[[ 24 -22  -3 -12]
 [ 15  -8  22 -32]
 [ -4  12  31   1]
 [ -3   5  25   7]
 [-15  -2   6  -9]
 [-26  -5  13   2]]
->
[[-12  24 -22  -3]
 [-32  15  -8  22]
 [  1  -4  12  31]
 [  7  -3   5  25]
 [ -9 -15  -2   6]
 [  2 -26  -5  13]]

[[-25  18  20]
 [-22  24  13]
 [  9 -18  24]
 [  1   1   9]
 [-32  25  14]
 [ 20 -13  28]
 [ -3  17 -14]
 [ -8  21  -3]]
->
[[ 20 -25  18]
 [ 13 -22  24]
 [ 24   9 -18]
 [  9   1   1]
 [ 14 -32  25]
 [ 28  20 -13]
 [-14  -3  17]
 [ -3  -8  21]]

[[  1  -3  -1  22  -8 -21  -1]
 [  4  -1   3  20  15  36  -3]
 [  0   0   0 -39 -17  -8  -1]]
->
[[ -1   1  -3  -1  22  -8 -21]
 [ -3   4  -1   3  20  15  36]
 [ -1   0   0   0 -39 -17  -8]]

[[ 32   6 -11  18  -3  -4 -22 -14]
 [ 12 -12   8   1 -40  -8 -24 -12]
 [ 23  -3  -7  21  -9  -3 -20 -15]
 [ 20 -11  15   7 -23 -10 -17 -26]]
->
[[-14  32   6 -11  18  -3  -4 -22]
 [-12  12 -12   8   1 -40  -8 -24]
 [-15  23  -3  -7  21  -9  -3 -20]
 [-26  20 -11  15   7 -23 -10 -17]]

[[-13   5  -3 -16   1  -1   1   1 -11 -16 -17]
 [ 26 -11   1  30   3  -2  -4  -7  26  25  30]
 [ 19  -7  -2  21   7  -2  -6  -8  26  15  17]
 [-11  15   6  -9  -5  12   6  14 -13   0  -6]
 [  4  -5  13   3  -8  -1   5   2   1   9  12]
 [ 29   0  -2  37   7  10  -7  -2  32  34  32]
 [ 33  -9  -3  39   9   1  -7  -9  37  30  34]
 [ -4   4  13  -3 -11   7   8  12 -14   7   5]]
->
[[-17 -13   5  -3 -16   1  -1   1   1 -11 -16]
 [ 30  26 -11   1  30   3  -2  -4  -7  26  25]
 [ 17  19  -7  -2  21   7  -2  -6  -8  26  15]
 [ -6 -11  15   6  -9  -5  12   6  14 -13   0]
 [ 12   4  -5  13   3  -8  -1   5   2   1   9]
 [ 32  29   0  -2  37   7  10  -7  -2  32  34]
 [ 34  33  -9  -3  39   9   1  -7  -9  37  30]
 [  5  -4   4  13  -3 -11   7   8  12 -14   7]]

[[15 16]
 [35 37]
 [ 9  9]
 [31 32]
 [ 7  7]
 [35 38]
 [21 23]
 [26 27]]
->
[[16 15]
 [37 35]
 [ 9  9]
 [32 31]
 [ 7  7]
 [38 35]
 [23 21]
 [27 26]]

[[-25  21  -2  27  -9   9  11  33  -8 -17  12  30 -34  -8]
 [-20  11  15  27 -23  24   3  -6 -34  12  21  32 -20 -21]]
->
[[ -8 -25  21  -2  27  -9   9  11  33  -8 -17  12  30 -34]
 [-21 -20  11  15  27 -23  24   3  -6 -34  12  21  32 -20]]

[[ 18 -13   7]
 [  1  17   6]
 [ -4   2  -1]
 [  8  35   8]
 [  8  -7   3]
 [  6  -7   2]
 [ -4  -5 -11]]
->
[[  7  18 -13]
 [  6   1  17]
 [ -1  -4   2]
 [  8   8  35]
 [  3   8  -7]
 [  2   6  -7]
 [-11  -4  -5]]

[[ -7  -7   2  10   8 -10  -4  -1   2  -3   1   5  -5   5 -13]
 [-20 -18   7  10  29 -35 -16  -1   2 -17  -2  16 -15   8 -40]
 [ -7  -7   2  10   8 -10  -4  -1   1  -3   1   5  -5   5 -13]
 [-15  -8   7  10  25 -33 -18   0  -3 -23 -11  12  -8  -5 -29]
 [  1  -3  -2  10  -5   7   5  -1   3   9   7  -1  -1   8   2]]
->
[[-13  -7  -7   2  10   8 -10  -4  -1   2  -3   1   5  -5   5]
 [-40 -20 -18   7  10  29 -35 -16  -1   2 -17  -2  16 -15   8]
 [-13  -7  -7   2  10   8 -10  -4  -1   1  -3   1   5  -5   5]
 [-29 -15  -8   7  10  25 -33 -18   0  -3 -23 -11  12  -8  -5]
 [  2   1  -3  -2  10  -5   7   5  -1   3   9   7  -1  -1   8]]
